Here is a tiny trained network, its code and every weight. The questions are about switching its units off for an input and a class, where a switched-off unit gives its printed mean instead of its output.

import numpy as np


def w(rows, s, z=0):
    codes = np.array(rows[::2]) - 128.0
    scale = np.full(codes.shape[1], s)
    scale[-1] = z or s
    return codes * scale


def f(y):
    return y / 2 * (1 + np.tanh(0.7978845608 * (y + 0.044715 * y**3)))


def log_softmax(a):
    a = a - a.max(-1, keepdims=True)
    return a - np.log(np.exp(a).sum(-1, keepdims=True))


def net(x, mask):
    res = np.array(x, float).reshape(1, 2) / 4 @ E
    y = f(res @ A[0][:, :-1].T + A[0][:, -1])
    res = res + np.where(mask, y, B[0][:, -1]) @ B[0][:, :-1]
    return log_softmax(res[-1] @ U[:, :-1].T + U[:, -1])


A, B = {}, {}
E = w([
[204,147,213],'x0',
[9,204,166],'x1',
],0.012)
A[0] = w([
[117,101,81,72],'N1',
[188,104,144,141],'N2',
[194,97,40,137],'N3',
[151,153,254,200],'N4',
[197,117,159,141],'N5',
[93,142,30,164],'N6',
[85,120,45,131],'N7',
[117,152,142,91],'N8',
[163,103,16,255],'N9',
[38,204,239,181],'N10',
[130,97,94,175],'N11',
[106,135,67,179],'N12',
[99,170,202,248],'N13',
[107,159,123,106],'N14',
[125,94,150,93],'N15',
[151,169,176,195],'N16',
[102,140,188,227],'N17',
[132,61,82,201],'N18',
[120,157,156,184],'N19',
[139,108,151,160],'N20',
],0.021,0.0057)
B[0] = w([
[171,91,111,152],'N1',
[135,194,126,177],'N2',
[99,226,61,202],'N3',
[251,123,241,208],'N4',
[131,202,142,181],'N5',
[159,2,103,193],'N6',
[144,20,94,187],'N7',
[94,110,120,140],'N8',
[201,99,42,211],'N9',
[39,136,244,251],'N10',
[168,105,97,158],'N11',
[150,57,126,170],'N12',
[108,126,218,199],'N13',
[86,80,120,149],'N14',
[110,139,119,128],'N15',
[201,105,181,171],'N16',
[110,102,181,177],'N17',
[153,121,68,182],'N18',
[110,103,156,157],'N19',
[132,142,121,142],'N20',
],0.04,0.024)
U = w([
[187,40,177,252],'0',
[170,109,162,5],'1',
[208,156,116,226],'2',
[96,66,206,151],'3',
[148,113,135,49],'4',
[198,61,97,162],'5',
[155,139,251,123],'6',
],0.012,0.0036)

Each question gives the input, the list of numbers given to net, and the class t.
The units are the neurons (one row each of A and B). Each row of codes is followed by its name. A weight is (code - 128) times the scale printed after its matrix; where a second scale follows, it is the last column's (A, B and U).
mask holds one flag per neuron, in row order. A switched-off neuron (its flag False) gives its mean, the last column of its row in B, instead of its output. The means were averaged over made-up inputs and are rounded, as every weight is.
A unit's drop is (log p(t) with every unit on - log p(t) with that unit switched off) / (log p(t) with every unit on - log p(t) with every unit switched off).
The circuit of an input: a set's keep is (log p(t) with only the set's units on - log p(t) with every unit switched off) / (log p(t) with every unit on - log p(t) with every unit switched off). Starting from the 12 units with the biggest drops (on a tie, the unit counted first), units are removed one at a time, each time the one whose removal leaves the highest keep (on an exact tie, the one counted first), for as long as the keep stays at least 0.8.
units of the circuit, in order: the units of the circuit, biggest drop first
k most important neurons: the k neurons with the biggest drops, biggest first
drop of u: that unit's drop, to one decimal
input [-2,-6], class 2: units of the circuit, in order -> (N3)
input [-3,1], class 5: units of the circuit, in order -> (N10, N4)
input [6,-4], class 6: 2 most important neurons -> (N9, N4)
input [-5,4], class 3: 3 most important neurons -> (N9, N4, N10)
input [-7,6], class 3: 2 most important neurons -> (N10, N9)
input [8,-5], class 6: 2 most important neurons -> (N4, N9)
input [2,-1], class 6: drop of N9 -> 1.1
input [-2,-5], class 2: drop of N6 -> 0.1
input [-6,0], class 5: drop of N19 -> 0.0
input [-1,8], class 3: drop of N14 -> 0.1
